(in the rows, 128 means zero)
Each row is followed by its class. Each block has new classes.
[130 133 123 154 122 114 143 131 164 139 146 182  96 120  73 127 130 145
 141 135 137 150 139 144 128 114 103 108 131 131 123 113 148 113 130 169
 148 122 107 141 130 167 156 110  92 125 166 150 124 103 134 149 148  99
 110 147 121 135 122 148 135 131 128 158 120 120 112 101 128  77 107 151
 183 147 154 137 112 123  97  98 119 110 117 178 125 124 138 107 137 114
 119 125 126  92 135 123 132 105 114 113 112 126 136 101 155 144 105 127
 151 133 130 115 125 119 110 104 128 156 142 130 129 160 135 140 166 151
 115 136 112 122 107 134 121 137 124 172 143 202 102 151 142 147 137 121
 119  67 101 112 147 115  76 126 141 102 146 101 145 171 111 133 138 151
 141 208 134  99 120 113 143 149 125 114 121 126 137  96 119 143  98 133
 134 118 107 108 111 109  87 229 114 160 132 137 133 128 125 106 132 124
 111 117 125 118 123 141 121 127 140 132 118] : lur
[130 144 131 130 136 130 129 159 158 137 131 149 120 128 107  90 144 140
 131 116 149 116 141 126 133 128 141  98 139 148 116 155 133 113 128 149
 140 120  87 147 134 134 173 146 131 134 174 136 124 119 134 144 135  89
 133 128 120 142 145 142 140 122 135 153 152 154 114 107 129  30 137 163
 161 148 159 140 128 120  94 106 125 119 120 172 129 112 114 119 142  83
 121 127 137 111 128 135 133 106 131 134 118 133 139  96 145 141 102 123
 141 110 129 141 118 108 122 126 133 147 159 126 151 152 132 146 149 135
 114 132 115 124  87 126 109 136 116 161 153 188 124 112 145 122 111 124
 130  95 118 101 153 132 132 138 117  79 135 115 122 170 131 131 120 146
 133 154 111 106 111 155 142 106 133 108 123 118 153 123 115 118 132 132
 114 113 111 128 101 119  87 168 136 128 145 153 162 148 125 114 162 138
 110 111 126 103 122 151 138 117 133 113 137] : lur
[110 166 122  74 153 165 124 122 157 116 145 166 122 114 166 153 132 123
 118 104 120 148 111 120 110 135 100 117  54 136 128  62 100  93 103 144
 161 160 105 145  98 160 106 128  58 122  91 129 122 129 105 145 142  72
 103  96 167 133 115 130 122  89 127 125 155 133 126 140 163  93 151 161
 165 113 140 147 135 135  81 101  93 119 139 133 146 149 151  91 203 148
 138 150 137 103 127 123 147  80 118 110 134 159 122  75 173 174  91  83
 182 185 137 114 126  78 122 163 113 145 104 168  87 125 129 138 145 139
 111 154 117 151 102 124 102 123  79 135 188 167 125 141 114  88 157 120
 160  88 134 130 167 120  91 126 179 106 148 127 132 133 106 172 145 147
 112 217 141 124 122 145 102 101 130 143  95 137 131  97 100 134 146 138
 157 122 105 123  92 103  63 229 133 121 126  84 159 116 167 105 121 124
 145  59 128 124 120 165 135  96 123 111 146] : lur
[127 160 160  89 142 155 117 153 143 116 136 141 109 105 125 119 126 139
 124 120 151 122 127 122 136 136 133 125 115 137 124 112 123 122 130 137
 132 129 101 150 134 136 139 136 106 139 125 126 116 130 120 145 141  93
 125 125 122 123 131 119 144 114 135 127 148 150 117 122 138 105 154 167
 155 141 154 105 129 131 108 118 112 119 127 143 137 135 120  98 151 105
 132 123 142 134 129 130 124  89 119 141 126 135 133  95 137 133 104 132
 142 127 135 130 123 130 131 149 132 147 139 144 143 124 118 143 143 120
 124 133 129 124  84 123 115 115 120 130 170 167 127 118 146 133 112 125
 149  98 124 125 156 135 140 145 115  96 117 128 116 143 129 140 125 146
 133 133 100 126 120 155 137 112 130 146 109 134 154 122 115 109 145 139
 123 124 137  91 119 120 106 138 148 110 131 143 175 162 124 133 137 125
 112  94 130 112 133 153 127 115 125 122 172] : lur
[132 151 118 119 141 153 134 141 156 131 134 178 111 124 112 115 121 144
 133 123 160 123 136 122 124 126 126 104 128 120 143 116 132 113 129 158
 135 125  72 151 146 140 154 142  95 106 136 137 105 128 127 139 160  90
 116 130 124 132 139 131 137 117 151 206 150 140 119 116 138  90 151 165
 178 141 165 147 121 131  93 104 127 112 118 176 136 135 127 100 145 115
 115 134 109 109 126 131 136  93 121 134 125 135 139  80 145 146  95 116
 146 121 123 136 124 112 111 137 131 151 119 153 124 141 131 147 147 136
 133 121 121 117  99 126 119 125 118 148 164 173 118 137 149 142 137 118
 120  79 116 113 155 127 113 130 131  98 139 122 132 135 116 140 124 148
 129 156 109 103 103 144 131 126 132 125 116 127 146 116 110 120 128 134
 122 127 115 108 117 123  91 171 128 132 128 140 155 130 123 117 135 130
 115 103 125 109 123 156 126  89 130  93 144] : rabu
[122 150 126 127 136 146 130 143 149 114 125 155 121 127 115 113 132 143
 122 127 157 120 134 108 130 116 122 112 126 146 135 118 143 119 135 145
 137 117 111 147 127 136 149 137 105 120 151 129  96 121 122 141 144 115
 123 141 115 123 134 123 140 112 136 136 148 141 114 131 121 104 139 148
 133 146 151 139 126 127 106 116 129 118 122 170 141 131 127 116 150 102
 124 131 124 118 129 128 118 100 122 126 125 136 140  99 143 131 103 116
 137 122 135 129 123 130 108 123 133 137 148 139 151 142 138 138 151 131
 126 134 118 122 109 123 121 118 114 145 150 187 128 131 144 134 124 121
 131  96 132 111 146 123 114 137 120 104 139 115 132 155 124 134 141 146
 133 136 116 101 121 117 133 119 134 126 112 128 149 116 114 134 132 131
 131 125 121 113 119 121 101 154 133 124 133 160 146 127 124 113 136 126
 111 111 127 124 118 138 128 119 135 124 137] : rabu
[134 159 123 114 153 137 139 140 162 132 142 165 114 121 113 116 127 150
 126 134 140 126 131 128 108 123 129 103 118 140 111 126 126 105 111 155
 144 122 108 142 130 137 161 149  71 129 151 136 132 126 127 135 155  84
 136 128 117 148 135 130 134 121 132 148 155 147 115 117 138  82 154 164
 180 136 145 147 125 106  93 102 115 127 121 190 145 128 122 109 159 109
 131 142 136 102 127 138 136  98 130 135 126 139 135  84 144 165  90 117
 151 132 127 119 118 115 121 136 125 153 149 145 142 139 135 153 154 137
 114 139 122 119  96 117 117 130 110 154 165 196 116 139 136 131 136 120
 128  90 123 126 160 125 113 136 139  89 153 118 137 166 114 137 119 146
 139 167 123 108 103 138 124 116 127 117 129 124 151 108 121 116 125 141
 126 125 113 100  97 115  81 179 123 122 136 180 162 147 145 106 139 134
 123  91 117 107 128 152 121 118 126 124 127] : lur
[131 147 129  90 125 146 105 109 143 107 138 149 111 121 124 144 135 125
 123 113 149 149 131 116 147 131 117 120  90 136 120  49 111 121 129 154
 143 133 104 148 121 159 130 118  75 120 113 145 122 118 110 143 139  88
 109 128 131 114 116 125 125  89 127 126 138 141 112 118 161 113 123 157
 174 125 133 130 131 140  92 107 104 111 128 135 130 137 142 108 165 138
 121 138 136 118 124 127 146 103 120 109 125 147 137  93 142 149 115 119
 150 148 146 116 125 131 122 132 122 140 138 135 109 131 113 141 145 125
 122 143 118 111 112 130 128 132 100 117 170 194 109 130 134 135 138 102
 155  87 131 130 155 117  85 130 156 104 124 125 125 130 116 155 140 142
 127 200 131 128 130 115 123 126 126 150  97 140 129 107 109 145 127 132
 131 125 106 101 118 106 110 193 122 129 113 129 135 108 143 110 121 124
 124  95 129 125 128 152 124 112 131 110 143] : lur
[124 112 120 160 133 139 167 129 173 131 128 216 115 130 118 100 137 142
 143 138 103 120 136 148 120 105 110  98 152 150 121 115 152 113 127 155
 124 107 119 132 138 142 143 143 113 114 194 138 125 112 135 132 138 126
 131 132 124 150 109 146 134 129 127 150 154 110 133 119 138  78 122 132
 148 115 160 151 106 118 120  97 129 127 117 161 126 129 131 131 133 103
 117 129 117  86 137 113 137 129 144 113 115 110 139 104 151 155 120 134
 146 130 140 133 114 108  99 109 149 140 142 131 134 130 132 130 144 145
 118 123 120 111 134  92 139 126 139 151 121 192 126 170 116 131 146 127
 112  64 113 130 135  87  78 115 172 126 150 110 151 148 120 129 145 147
 127 186 153 109 108 110 123 160 135 111 129 118 125  97 144 146 116 123
 145 117 117 116 130 124 100 198 106 147 131 137 109 135 125 121 128 124
 131 130 132 134 120 151 125 127 135 118 114] : rabu
[136 119 121 165 148  92 158 150 182 141 128 167 129 133 105 107 139 133
 140 148 129 128 145 147 116 124 128  92 146 147 118 186 140 100 104 162
 150 121 117 116 142 124 170 166 143 113 200 128 132 126 143 132 137  86
 141 116 124 170 144 154 148 144 131 173 152 126 107  82 129  69 119 146
 175 154 152 152 106 122  98  94 117 116 115 201 132 119 131 109 139  81
 119 125 109  88 138 119 135 124 122 129 109 132 147  94 152 174  87 122
 147 135 133 135 124  66 112  94 132 160 151 129 139 174 127 165 157 180
 100 141 101 133 100 113 135 162 109 178 129 198 120 168 117 145 144 118
  84  71 104 105 154 118 104 132 144  96 172 103 165 209 128 115 109 115
 156 171 160  82 102 148 129 122 123  90 154  81 137  88 119 130 107 143
 154 129  86 129  44 107  68 252 123 130 141 149 129 128 142 115 143 157
 107 156 118 115 116 165 131 119 129 156 130] : lur
[119 166 134 120 164 171 143 136 148 124 132 155 116 130 122  80 128 148
 124 125 133  95 131 113 125 129 152 115 134 157 120 150 125 123 142 130
 124 122 112 135 143 118 162 140 130 125 149 117 131 133 137 127 150 105
 144 119 110 146 139 105 145 120 156 129 164 159 112 126 118  97 160 163
 132 148 162 136 127 121 108 129 127 131 136 149 150 122  95 134 139  76
 152 114 136 144 105 133 122  88 124 180 127 139 118 100 144 129  95 113
 130  85 139 132 122 122 131 160 124 150 143 146 188 124 119 145 128 109
 138 119 112 115  97 123 102 118 142 126 186 153 130 124 149 124  93 133
 131 128 133 130 137 150 158 153  90 105 121 138 121 144 131 121 115 159
 138  76 100 110 112 178 147 109 127 120 122 118 165 128 118 103 148 150
 131 121 135 108 111 131  81  78 146  99 146 152 180 150  95 126 146 130
  97 106 130 109 133 128 142 127 128 118 128] : rabu
[132 160 129 104 153 157 132 155 153 125 130 119 111 128 115  82 129 134
 125 122 158  97 128 122 127 121 154 107 136 148 127 162 127 150 137 124
 124  62  54 144 135 114 172 163 146 137 147 118 126 131 124 127 152  84
 142 126 107 153 166 114 136 132 144 129 148 165  88 123 119 100 170 179
 155 142 156 115 128 132 104 134 127 122 134 156 145 122 112 114 124  94
 116 132 134 138 120  92 124  87 131 167 127 135 143 103 133 132 103 124
 132  93 135 112 137 122 143 144 138 141 156 136 178 139 126 163 134 123
 131 122 113 119  88 143 107 120 136 158 176 144 125 114 150 134  96 133
 123 126 135 116 140 155 171 146  91  95 125 128 119 156 137 120 105 150
 147  73  90 114 104 185 143  97 121 121 127 116 162 131 119 101 157 140
 123 127 103 110 134 134 100  63 152 108 148 165 176 148 107 132 144 141
  99 111 144  89 123 143 134 115 121 126 137] : rabu
[136 125 118 151 146  99 151 155 174 148 138 161 130 131  99  99 142 138
 138 137 129 123 154 151 113 127 129 106 155 140 116 179 154 124 120 156
 143 112 118 130 117 129 169 161 142 124 202 131 131 127 140 133 134  97
 136 130 113 143 140 157 140 125 137 173 158 134 118  73 127  57 131 144
 145 146 155 147 119 124 116 110 125 124 114 200 136  98 127 112 133  83
 123 130 109  97 140 116 130 121 126 130 116 109 145 101 148 154  98 123
 150 123 131 140 140  86 102 111 138 141 159 121 167 179 141 146 153 163
 109 129 113 127  98 113 130 153 136 185 131 189 120 173 132 140 132 123
  96  89 117 116 143 105 117 131 140  95 158 105 158 192 130 114 110 143
 130 158 140  91 101 152 115 140 125  94 141 104 150  80 128 113 124 132
 148 130 101 127  87 113  76 222 130 122 139 151 127 139 129 125 146 143
 122 131 112 132 126 156 128 124 128 128 110] : rabu
[151 129 133 140 147 134 135 175 167 144 134 111 134 123  96  88 139 124
 130 137 175 112 150 151 125 134 130  99 154 150 121 211 139 129 133 151
 155 126  98 134 142 133 189 156 177 136 192 123 126 107 140 128 141  80
 139 139 118 160 160 148 146 134 114 170 142 152 104  99 115  96 123 163
 179 161 134 137 127 132 114 108 123 121 118 189 122 108 131 113 141  71
 121 130 123 109 139 127 137 103 138 153 111 125 155 101 131 134  84 128
 125 116 116 132 127 100 122 105 130 150 171 107 144 183 132 166 143 161
  98 123 119 142  86 132 131 171 109 181 126 154 119 129 140 148 150 125
 100 120 128 111 147 141 149 138 123  79 146 116 145 203 131 111 105 148
 141 129 127 105 129 156 122 101 115  90 154 115 139 126 121 102 124 124
 139 145  90 130  75 111 104 245 129 126 135 183 141 176 138 114 149 143
 105 126  99 108 128 149 141 121 146 121 128] : lur
[137 143 122 113 130 128 116 152 147 130 132 130 113 127 114 104 125 131
 137 114 171 128 136 126 133 136 147  96 118 147 120 128 121 116 129 157
 147 123 100 146 129 145 152 140 110 130 156 147 118 115 139 134 146  91
 109 139 113 125 136 143 137 135 127 136 132 139 123 112 134  95 136 176
 188 150 158 151 132 130 104 103 107 106 121 165 130 129 122 104 143 112
 122 121 130 106 135 129 135 103 122 147 120 138 142 100 138 136 109 128
 142 126 132 118 123 130 122 121 128 158 142 125 160 157 129 157 148 135
 114 134 118 135  93 125 115 131 109 152 161 193 114 126 144 147 129 119
 138  93 132 108 151 105 119 136 120  94 133 121 107 164 118 138 133 161
 136 148 114 111 110 139 139 128 125 132 116 115 137 112 113 133 123 132
 120 126 137 131 112 121  94 173 129 126 129 149 144 128 130 114 129 121
 129 108 126 111 136 137 131 118 145 130 136] : rabu
[132 162 134 101 134 129 117 123 155 113 139 155 111 156 115 147 132 103
 125 115 145 153 128 150 133 137 109 112  90 132 135  91 117 119 108 151
 155 136  97 135 114 158 143 132  83 136 110 132 120 115 112 139 139  84
 103 132 140 117 132 130 152 104 113 131 141 137 112 127 146  93 127 166
 172 130 122 133 128 141 100  92 111 106 130 158 124 146 143  93 176 135
 125 143 142 110 137 124 145  95 124 112 133 139 136  83 144 143 106 104
 139 148 117 116 126 109 123 128 126 148 118 151 110 127 129 143 150 140
  86 150 122 128 104 130 129 163  84 133 166 187 111 121 139 131 130 107
 130  90 131 130 164 122  81 117 161  97 131 118 121 141  88 137 129 152
 127 191 138 122 135 118 108 117 128 131 105 130 127 115 106 140 125 134
 142 130 105 102 110 109  89 219 119 133 123 138 148 116 159 112 127 130
 115  88 122 124 121 152 131 107 141 138 144] : rabu
[136 157 129 102 144 138 119 148 148 139 162 134 107 117 101 105 140 137
 113 121 156 112 144 121 129 134 137 105 123 140 127 136 121 124 136 143
 146 133  99 139 130 131 159 145 119 133 134 124 128 155 134 131 152  94
 137 128 125 136 147 133 160 118 138 144 151 149 112 108 133  88 154 184
 165 153 149 132 127 126 102 119 115 117 126 165 134 135 115 105 139 104
 124 136 134 121  54 121 135  83 125 147 120 135 146 103 147 145  94 119
 146 119 133 130 128 122 125 137 123 151 145 136 154 148 129 158 149 132
 117 135 122 125  94 131 116 116 111 164 170 154 121 123 142 134 114 120
 137 107 126 106 149 145 136 145 110  83 127 109 121 166 120 135 120 148
 141 136 103 110 112 159 138 112 139 123 117 126 157  63 113 109 148 156
 121 132 111 109 100 115  90 153 136 112 135 157 165 138 124 113 137 126
 109 105 126 117 123 143 130 113 135 125 135] : rabu
[122 167 138 112 141 156 134 130 148 120 131 148 122 122 126 112 129 134
 122 116 132 130 131 121 119 131 134 113 118 147 126 116 125 115 123 138
 136 129 108 131 123 133 147 134 112 121 143 127 145 121 126 145 144  95
 124 125 131 143 133 125 132 114 134 134 159 160 121 129 135  93 148 160
 133 130 150 141 119 124 102 128 118 130 138 163 143 127 110 113 157 114
 123 136 137 117 122 127 136  99 121 135 128 139 118 106 136 147 112 117
 149 124 123 128 117 116 129 148 123 155 141 139 130 132 123 140 132 126
 115 129 133 126  97 116 123 120 115 139 164 165 130 132 137 124 116 124
 130 106 128 117 151 123 123 132 131  98 121 103 128 146 129 132 126 144
 125 134 119 127 103 148 131 109 132 118 124 137 141 100 124 137 145 136
  98 131 125  97 113 118  99 148 136 109  83 144 157 133 136 120 133 127
 119  97 125 115 121 155 139 101 120 120 133] : lur
[121 141 130  99 142 139 116 128 147 120 131 153 118 123 121 129 127 129
 116 121 148 134 127 120 127 147 110 118 101 136 125  88 117 115 126 143
 144 136 101 150 117 163 135 134  90 133 133 131 122 131 113 139 146  96
 109 128 144 115 130 115 129 105 124 131 143 135 146 133 146  95 133 159
 153 129 139 139 132 134  92 103 113 110 126 151 128 144 127  97 157 117
 138 131 141 100 130 121 128  93 126 108 119 132 132  98 143 152 109 116
 151 150 128 115 126 110 117 136 126 130 129 134 122 138 126 142 146 132
 111 143 103 129  99 119 127 135 101 135 157 185 121 133 136 154 140 118
 147  94 127 125 152 116 112 125 149 109 122 117 131 150 111 142 141 145
 130 164 127 125 128 127 124 124 126 134 125 126 145 126 108 122 123 133
 139 132 110 104 109 103  94 197 131 139 125 137 152 114 124 106 123 103
 133  93 121 118 127 149 142 113 147 117 140] : rabu
[123 143 114 119 133 146 117 137 171 113 135 157 121 121 123 124 129 138
 131 118 140 141 134 118 117 125 117 110 109 141 121 101 134 109 122 159
 138 124 102 153 123 150 130 136 101 129 151 138 124 117 119 138 165  88
 128 133 131 144 129 141 143 108 127 143 146 141 123 119 146 100 129 155
 165 133 154 135 125 127  91 108 111 122 122 166 138 136 145 106 177 102
  94 130 124  85 131 131 136 118 131 121 113 130 148  91 149 150  96 110
 152 160 122 116 123  93 110 135 127 150 138 114 127 150 130 146 161 138
 111 139 107 124  95 122 129 138 107 152 164 200 116 153 126 126 138 117
 135  83 116 126 164 107  85 129 155  95 130 113 130 179 118 146 127 156
 129 178 137 114 117 131 129 117 125 134 129 122 133 111 112 135  93 130
 138 125  96 101 112 117  71 218 126 129 137 150 137 128 143 116 124 127
 127 106 124 122 124 161 129 131 143 124 154] : rabu
[130 139 125 127 146 155 126 131 159 119 127 170 115 133 109 107 125 146
 140 127 119 128 124 110 112 120 126 112 128 143 129 107 137 129 127 159
 122 116 111 140 131 131 135 131 117 121 163 131 124 120 127 141 154 118
 127 127 127 133 130 132 126 119 136 141 150 126 124 124 124  91 136 154
 148 132 156 138 116 122 113 119 129 110 121 147 134  92 123 122 138 112
 118 132 124 114 123 116 130 106 130 124 124 131 125 106 142 129 106 124
 137 117 139 122 122 120 119 138 133 144 130 133 156 138 128 144 138 136
 123 124 124 115 109 114 121 116 129 141 149 184 122 153 146 134 136 127
 120  89 122 128 132 109 115 130 112 100 117 126 133 151 127 114 123 149
 124 166 104 114 124 133 127 136 130 127 116 128 144 107 125 137 123 126
 130 119 122 100 131 114 105 157 126 129 131 139 146 130 116 120 131 123
 122  71 127 121 129 143 125 123 132 127 125] : rabu
[121 160 119  95 142 155 103 135 148 118 140 153 114 123 114  99 133 135
 126 125 144 126 124 119 129 134 136 115 113 149 116 122 118 117 131 140
 140 128  94 142 137 139 148 135 103 127 133 142 111 130 120 134 166  96
 125 138 125 127 131 117 140 111 131 132 151 141 116 122 142  92 149 155
 167 140 162 124 130 123  91 101 120 118 122 198 142 132 120 106 150 109
 125 132 135 123 125 131 137  94 136 135 125 143 129  97 139 139 113 114
 148 116 140 125 138 128 128 135 140 147 134 148 153 132 118 149 139 131
 115 141 120 124  98 135 106 120 118 146 163 176 117 122 152 117 109 112
 133 107 132 119 150 129 149 137 109  99 132 126 112 147 137 137 124 146
 131 145 103 117 108 143 140 115 132 130  85 135 158 132 107 112 136 136
 122 120 127  91 114 115  83 149 138 119 132 145 155 137 118 120 139 124
 111  95 119 112 135 150 134 116 130 133 133] : rabu
[139 144 126 107 125 142 129 147 158 126 138 162 111 128 119 119 127 151
 134 129 151 122 138 126 127 133 122 110 120 143 125 115 130 115 126 161
 142 123 104 140 133 140 141 139 106 119 136 128 108 116 119 140 156  95
 119 134 133 132 137 126 142 109 106 144 143 141 113 126 139 102 134 153
 176 140 156 138 121 131  98 100 112 109 134 165 130 129 128 111 151 112
 125 122 115 109 133 127 104  96 124 119 128 135 139  96 145 140  73 119
 154 133 127 110 121 113 116 165 144 154 146 143 129 148 129 148 133 131
 109 143 125 112  98 127 128 146 113 140 154 206 112 135 108 139 132 118
 124  86 105 117 152 127  97 136 132 105 134 118 130 170 125 144 122 149
 133 176 125 109 110 141 133 119 126 130 113 124 139 132 122 129 120 131
 136 121 111 105 110 124  92 193 127 128 134 144 144 115 128 121 133 127
 120 110 124 127 121 146 127 112 122 123 132] : rabu
